Each row is followed by its grade, which names the range that a hidden value of the row falls in. A new part has a new value, new ranges and new names.
[ -65  162  134   22  305    6  188  283  315  -99 -100   54   -2 -320
   28  376    3  128 -323 -162  173  138  115  -27   18 -309 -379   75
  277   -7  395   68  200    1 -346   59  316   60 -135  246  -84 -240
  -46 -313]
T
[ -72  264 -119   75  173  -36  231  220  173 -115 -104   21  -97   76
 -122  100   89   11  -82   22 -251  208 -184  130   60   -4  -63 -141
  280 -212  263   49   63  191   47  165  -80  109 -122  -62   97    1
  228 -205]
Z
[-162 -169  -70  296   -2 -112  471   51 -144   33   21   51   88 -450
  300   36  174  -35 -180 -306  478 -377  319  128 -177  103 -118  120
  -20   67  269  318  290  264 -500  249 -169   88  -36   15 -240 -606
 -164 -379]
H
[  87  -46  -62  199 -154 -173   29 -188 -229   82   78 -152  174  -10
  136 -129 -116  -55 -159  -10   23 -272  -21   71  -36    9   14 -184
  -62  -81   72   11  -70   64   63   37  -76 -106  109  -52  -10  -61
  -75  -29]
R
[ -81  -90 -331  429 -204 -118  472  -15 -243   -7  236   39  -22  -40
  195 -257  317  -88  217  -39  181 -339  208    3   34  327  193   65
  -25 -193  -46  324   32  384  -53  455 -109   24  223  -95  -70 -304
    9   10]
G
[  69  138 -299   28  -59    1  -23  223  -16 -139  114 -269  -83  193
 -220 -158  -73  274  147  340 -474  180 -193  -40  207 -124 -186 -232
  231 -369  -56  -92 -352  230  405  119  229 -208  -67  225  205  340
  107  239]
H
[ 122 -238  -90  -93   68  -26   80  -27  -26   54  -49 -136 -177  133
  -60 -104  -59 -129  -97  184 -117    7 -133  325  -85    1  275 -154
 -119   27  -64   59 -147  -42  196 -167 -112   21  -84 -200  -41  383
  234 -247]
R
[  -2   16    1  144   96 -127  175   70   17 -106  -71   25  -93  -93
  170   -7  127   37 -188 -115  143 -171  212  -41  -59   -6  -71   89
    8 -136  174  170   65  136 -116   25   27 -129  -47  138  -46 -124
   14  -92]
H
[-269  308 -182  165   77  -51   79  162    3 -257 -175 -162  -86  -44
  166  173   69  202  -82 -273 -141 -106  -73  -53 -234  196 -182 -150
  214   64  403  -21  138  429   -7  322  -66  150 -247    7  247  -13
  194 -158]
H
[   3   24   85   57  161  -85   28  -62   25  -55 -109   48   28   67
   47   67  -33 -120 -202  -53   69  -64  -19  101    7  -14  -24  -31
   19  -58  112   79  192    7  -33   30   72   -1   81  -33  -58   45
   -5 -123]
Z
[-104  226   48   34  190   32  136  -24  204  -38 -150  -24  -81 -296
  218  270   17   66 -393 -281  114  -76  -24   29 -156 -160 -153 -119
  105   54  400   73  246   97 -226   49   68  215 -169   38   22  -82
  124 -473]
V
[ -59 -169 -171   32  337   51  214  288   77 -290   14   26 -242  134
 -157  -24  137  -72  140  203   65  157   22   86   47  105  -72  130
  134 -147 -122  326  163  228   -8  217  319  -43  103  144  -62  287
   18    1]
G
[ -27 -186  128   -1  159  -73  117    0  -18  -16 -124   79    0  -47
   52   75  -14 -126 -221  -72  223  -94   13  230  -92  -14   36   65
   31  104  125  127  202   10 -191  -10   35   55 -108    5 -149  -20
   33 -223]
W
[-153 -373 -239  209  153   -5  382  108 -235 -272   60  -34  -52  -90
  133  -58  120 -205  227  -11  397 -218  276  143 -187  313  -40  139
 -159   70 -119  426  281  370 -270  332  -57   28  104   48 -201  -99
 -201 -130]
R
[ -92  153  -74  182 -129  -29  146   86   23  -64   58   34  -65  -42
  160   38  180  215   72 -112   18 -156  156 -162   93   -8    2   98
  158  -63  130  -15  -64  209    7  282  259   42 -105  184   68 -125
  149   99]
H
[ -52   -7  158 -354  255  205 -148 -173  119 -226 -333    8   26  191
  -21  377 -317 -197  -30   15  -55  209 -160  312   -7 -154   16 -214
 -186  227    2 -180  229  -91   43  -15  -27  260 -264  -42  -86  387
   73 -266]
Y
[ 241 -178   78 -137   64   73   75 -167  159   69   56  109 -292   97
   33 -102   79 -105 -109  216   77   18    7   84  141 -255  355   55
 -104 -125 -200  132 -148 -186  136 -198  334   -6  -28  125 -111  420
  271  -89]
T
[ 137   31 -146  167 -184 -111   17  -55  -95  108  149 -246   78 -108
  125 -132  -72  184 -131   51  -84 -227  140  -92  108 -160 -128 -158
  -78 -223   34  -42 -260   29  172   -8  125 -237  160   70    7  -36
 -110   31]
T
[-153   27  -40 -177  -52  114   10  -76   13 -121 -230  103 -168  219
   53   81   70   84   65  -55 -146   10 -154  209   62   83  263  -81
   42   94   44 -140   34  190  175  258   11  229 -381  -33   38  264
  373  -45]
W
[ 126  182  -92  107   -8 -181  -31  141   26   -2   29 -162   90  130
 -147  -34 -115  132 -208  142 -322  118 -185    5  162 -130 -165 -230
  264 -289  202 -119 -234   28  249   46  124 -236   70   26  126   80
   33   92]
T
[ -79 -182  -49  -18  229  -30  222  -59  -70 -232 -206  248 -106   96
   54  -92  160 -160 -156  -36  236  -54   36  228   81  166    5   42
  -28 -243    2  330  377  248 -131  287  -33 -107   45   64 -235   -3
  -85  -80]
Z
[ -15  138   74   47   63  -25   65   58  113  -55  -60   72   71   27
   16  164  -12   35  -57  -35   -8   26   97   -1  179 -137 -109   23
   78 -100  120  -56   64   -6  -14  120  176    0   14   77  -56  -98
  -14  -13]
G
[ -52   22 -273   16  180  -69 -128  465   -6 -217   10 -351   71   36
 -299   24 -192  398 -117  206 -307  221 -147  -16  172  -85 -629 -197
  385 -253  142  -68 -113  237  218  271  473 -378  139  227   99  213
 -256  202]
Y
[ 143 -288  -48   50  168  -57  147  -66  -28  -63   68   49 -222  260
  -36 -166   88 -326   30  223  111  -25  -38  175  -34  128  372   65
  -95  -48 -218  289   13  -16  118  -38  129  -12  177 -104  -76  415
  178  -54]
V
[  27   53    2  -29  -53   -4    2  117   89  -74  -45   15 -104  137
   16   41   60  192   85   62 -129    1  175  -62  204 -119   35   89
   17 -103  -15 -130 -199   15  190   59  245 -100 -121  155    5  107
  139  165]
H
[  29  -47   -3   98   -2  -56  218 -193  -81   -6  -11  103   93  -52
  131  -10    3 -184 -164  -52  183 -122  -10  161   43  -22   65 -101
  -37 -118   90  150  158   85 -136  159  -93   37   25   -3 -148 -153
  -38 -179]
Y
[ -77  411  -80  274 -313 -187   61 -179 -107  148  -43 -153  211 -277
  341   40  -17  287 -408 -374 -115 -361  -45  -88  -51  -74 -165 -326
  143 -119  529 -187  -61  221  -14  204 -196   17 -146  -32  153 -435
   61 -185]
R
[ -29  312   41   68   18  -36  108  137  277  114  -71  -51  -59 -241
  126  245   62  267 -328 -210  -96  -24   70  -63   48 -255 -125  -64
  191  -28  414 -127  -68  -27  -36   13  168   95 -139    0   64 -168
  194 -296]
V
[  61  164 -206  -20   33  -18  115   34   86   19  -97 -283 -145 -191
   84  -13  -59  193 -335  -13 -263  -17  -89  112  -93 -186 -139 -359
  -18 -211  272   -9 -173  131  131 -122 -208  -59 -197  -30   91  100
  148 -389]
F
[  61  -43  -50  -12 -182  -91 -139  -79 -219  -60  -48 -102  180  346
  -75 -103 -188   21  153  181 -262  -51  -29  126  211   19   35 -151
  -93 -136 -131 -230 -202   45  345   88  -55 -186  -15   -9    2  150
  -37  294]
W
[   4  150   -8 -217  130  -36 -213   93   95 -203 -313  -83  -27  222
 -100  131 -166  222 -265   29 -330  192 -163  102  153 -121 -206 -242
  121 -169  207 -240  -74   53  282   77  102 -219 -179   78   66  288
   55   63]
F
[-161   46  -17  168   91   31  402  187  105 -167  -16  165   29 -230
  172  266  173    2   92 -198  308  -55  367  -32   59  -18 -142  200
   44   23  186  150  219  187 -363  345   77  143  -78  154 -176 -452
  -81 -169]
T
[ -95  128  -82   87  122  -51  -39  153   37 -160  -80 -117  -27  219
  -54  119  -33   27   76    9 -194   29  -39   18    1  122  -51  -54
   94   24   85  -69   35  122  188  163  128   44   62 -104  125  205
   98   26]
Z
[  83  551  372   28   57 -183 -391  207  307 -155 -152   45  252  478
 -162  477 -243  116    9    0 -413  302  -18 -285  310 -258 -136   41
  335   31  285 -588 -229 -310  325  -11  455  -85  -26  100  262  107
  150  438]
T
[  77  -15   -9    5  -61 -114 -132   -1  -46   47  -50 -188   82  148
   -9   43 -172   67 -112   45 -184  -60  -26   92   46  -47   25 -153
  -33   45   74 -207 -196  -85  253  -29   71 -100   35 -134   37  176
   44   15]
F
[  19  -34 -167 -121   19   42 -223  207   30  -27   26 -296  -28  297
 -291   41 -213  205  107  293 -432  210 -259  128  176  -64  -57 -205
  174   26  -86 -257 -269   -7  466  102  402  -44   47  -78  141  551
  125  146]
V
[ -63  -32   60 -112  194   43  -49  163  174 -125 -143  -10 -201  -20
   34  174   34  198 -174  -61   50   22   47    1   -3 -115  -82   92
  137   97  132  -11   50   32    2   55  438    5 -155  175   -2  247
  140  -72]
R
[-279  -26  -97  149  112 -178  -62   90 -244 -381 -272  -35   22  340
  105   71   30  -49   75 -214    7 -194    7   76 -213  535    6   17
   46  186  164    8  262  393   79  423 -104  -18  -35 -145  111  112
   33  156]
W
[ -12  175   11   95   51 -159  -24  257  122 -100 -117  -77   27   10
   52  173    9  262 -177 -121 -102  -23  235 -141  116  -75 -242   39
  116  -94  279 -150 -118   18   87  102  206 -235   28   69   34 -120
  -45   87]
T
[ 111 -141  143 -185   48   60 -302  -58  -44  -39   18  -41  247  565
 -382  130 -405 -234  300  421 -273  296 -305  271  313 -121  122 -117
   34  118 -327 -309  -84 -260  377   23  353   78  126  -87  -28  536
    3  284]
G
[-175   75 -131  260    5    5  212  165  -61 -300   94   51   -9 -131
  190   37  190  197  193 -111  245 -190  337 -278   85   44 -302  218
  134 -159   43  191  155  397 -197  447  377  -84   10  454  -22 -252
 -168  222]
H
[  56  -53   44  128  -61  -79  166   93  -71  -52   50   14  176   84
   -7   38  -57  -92  246  116   22  -56  311   42  166  -86  -39  122
 -132  -99  -94  -36  -96  -15  -17   -6  -73  -87   -6   93 -137 -227
 -123  110]
W
[ 126   39  -94  101 -441   87  352 -470 -108  255  231  222  -85 -162
  265 -337  240   25  -38   52   98 -280  -88   59  259 -242  397 -117
    3 -378  -95  143 -139  169   -4  163   10  158 -230  244  -92 -156
  305  -77]
W
[-327   60   26  113  503 -113   45  575  180 -461 -249  134  -81  142
 -125  360  155  121  -75 -200  147  176   83  -68  -25  280 -383  301
  483  116  343  137  437  288 -195  512  530  -54   79  128   27    0
  -69  117]
G
[ 163 -175   73   -6   98 -112    6   54   71  109    2  -94  -57   98
  -51   35  -82 -102 -166  115  -16   -3   19  163  -12  -92  175   -1
  -44   91   15  -16 -153 -221  125 -202  141  -47   84 -165  -60  238
  123 -146]
T
[-169  -33 -293   -4  190   10  201   75  -13 -164 -210 -158 -249  -81
  113    9   96   49 -235 -142  -49  -77 -109  245 -239  227  -15 -234
  -10   -3  239  194  175  357   17  217 -218   86 -124 -200   31  176
  159 -425]
V
[  46  222  107  -26 -115   -3 -209 -138   64  117  -30 -147  185  119
    8  216 -263   62  -85   -5 -252    0 -153   45  118 -219   18 -233
   33  112  125 -365 -136 -167  239  -22  162  144  -37 -113  109  158
  127  -45]
V
[ 264  186  -32  -33  -40  -50   20   94  148  173  145 -153   64   29
 -297  -61 -200  125 -229  360 -427  311 -399  122  273 -480 -119 -327
  365 -378  124 -148 -372 -125  242 -176  198 -108 -116  160  104  178
  172  -50]
R
[ 180 -120  115 -136  -40  165  190 -327  115  201   50   84  -47 -226
  167   29  -53 -126 -161   69  200  -94  110  187  149 -425  172  -71
 -274  -88 -114   81   -1 -204 -108 -201   63  151  -91   97 -265   14
   54 -374]
V
